Below are the code and all the weights of a small trained network. Each question names an input and a class and asks about switching units off, where a switched-off unit gives its printed mean instead of its output.

import numpy as np


def w(rows, s, z=0):
    codes = np.array(rows[::2]) - 128.0
    scale = np.full(codes.shape[1], s)
    scale[-1] = z or s
    return codes * scale


def f(y):
    return np.maximum(y, 0)


def log_softmax(a):
    a = a - a.max(-1, keepdims=True)
    return a - np.log(np.exp(a).sum(-1, keepdims=True))


def net(x, mask):
    res = np.array(x, float).reshape(1, 4) / 4 @ E
    y = f(res @ A[0][:, :-1].T + A[0][:, -1])
    res = res + np.where(mask, y, B[0][:, -1]) @ B[0][:, :-1]
    return log_softmax(res[-1] @ U[:, :-1].T + U[:, -1])


A, B = {}, {}
E = w([
[175,253,183,10,144,54,150,120,121],'x0',
[88,104,146,125,97,120,90,64,115],'x1',
[167,139,176,127,19,149,134,156,84],'x2',
[117,44,143,124,178,75,84,158,95],'x3',
],0.014)
A[0] = w([
[136,110,217,155,94,206,137,175,39,151],'N1',
[54,134,80,154,232,146,124,101,209,153],'N2',
[105,161,146,135,89,157,109,95,150,134],'N3',
[136,108,135,134,179,111,119,179,123,250],'N4',
[46,86,51,254,90,179,122,184,134,60],'N5',
[128,148,180,205,75,131,116,183,77,140],'N6',
[200,85,127,142,29,125,106,163,112,105],'N7',
[126,50,94,203,105,189,125,138,168,79],'N8',
],0.0081,0.0022)
B[0] = w([
[129,105,79,116,84,178,124,61,67,183],'N1',
[76,4,78,175,78,251,222,71,128,215],'N2',
[86,77,144,49,130,100,172,166,132,151],'N3',
[164,120,32,99,130,132,107,113,40,170],'N4',
[147,200,106,38,223,19,140,164,148,250],'N5',
[73,10,132,104,20,162,97,143,161,172],'N6',
[70,94,2,158,100,168,177,160,109,178],'N7',
[165,187,204,40,174,122,89,184,86,223],'N8',
],0.0095,0.018)
U = w([
[108,46,63,179,60,254,158,108,119,254],'0',
[185,248,221,40,175,24,84,167,145,2],'1',
],0.0076,0.00054)

Each question gives the input, the list of numbers given to net, and the class t.
The units are the neurons (one row each of A and B). Each row of codes is followed by its name. A weight is (code - 128) times the scale printed after its matrix; where a second scale follows, it is the last column's (A, B and U).
mask holds one flag per neuron, in row order. A switched-off neuron (its flag False) gives its mean, the last column of its row in B, instead of its output. The means were averaged over made-up inputs and are rounded, as every weight is.
A unit's drop is (log p(t) with every unit on - log p(t) with that unit switched off) / (log p(t) with every unit on - log p(t) with every unit switched off).
The circuit of an input: a set's keep is (log p(t) with only the set's units on - log p(t) with every unit switched off) / (log p(t) with every unit on - log p(t) with every unit switched off). Starting from all 8 units, units are removed one at a time, each time the one whose removal leaves the highest keep (on an exact tie, the one counted first), for as long as the keep stays at least 0.8.
circuit, biggest first: the units of the circuit, biggest drop first
top k neurons: the k neurons with the biggest drops, biggest first
drop of u: that unit's drop, to one decimal
input [-1,-6,0,-4], class 1: top 4 neurons	(N2 N7 N1 N6)
input [-7,-6,-5,4], class 1: top neuron	(N5)
input [6,5,-6,4], class 0: top 3 neurons	(N5 N8 N2)
input [5,-3,-6,-5], class 0: top 2 neurons	(N5 N8)
input [-8,4,7,4], class 1: top 3 neurons	(N5 N8 N2)
input [-1,-2,0,2], class 1: top 2 neurons	(N2 N7)
input [-6,-4,-5,7], class 1: top 3 neurons	(N5 N8 N7)
input [6,-3,-7,3], class 0: top 3 neurons	(N5 N2 N8)
input [6,-3,-7,-1], class 0: top 2 neurons	(N5 N2)
input [-8,-1,5,5], class 1: top 2 neurons	(N5 N8)
input [7,4,7,3], class 0: top 3 neurons	(N5 N8 N7)
input [-6,1,-2,4], class 1: drop of N5	0.4
input [6,-5,-6,7], class 0: drop of N8	0.3
input [-8,-7,1,-8], class 1: circuit, biggest first	(N5)
input [5,-4,7,2], class 0: drop of N5	0.2
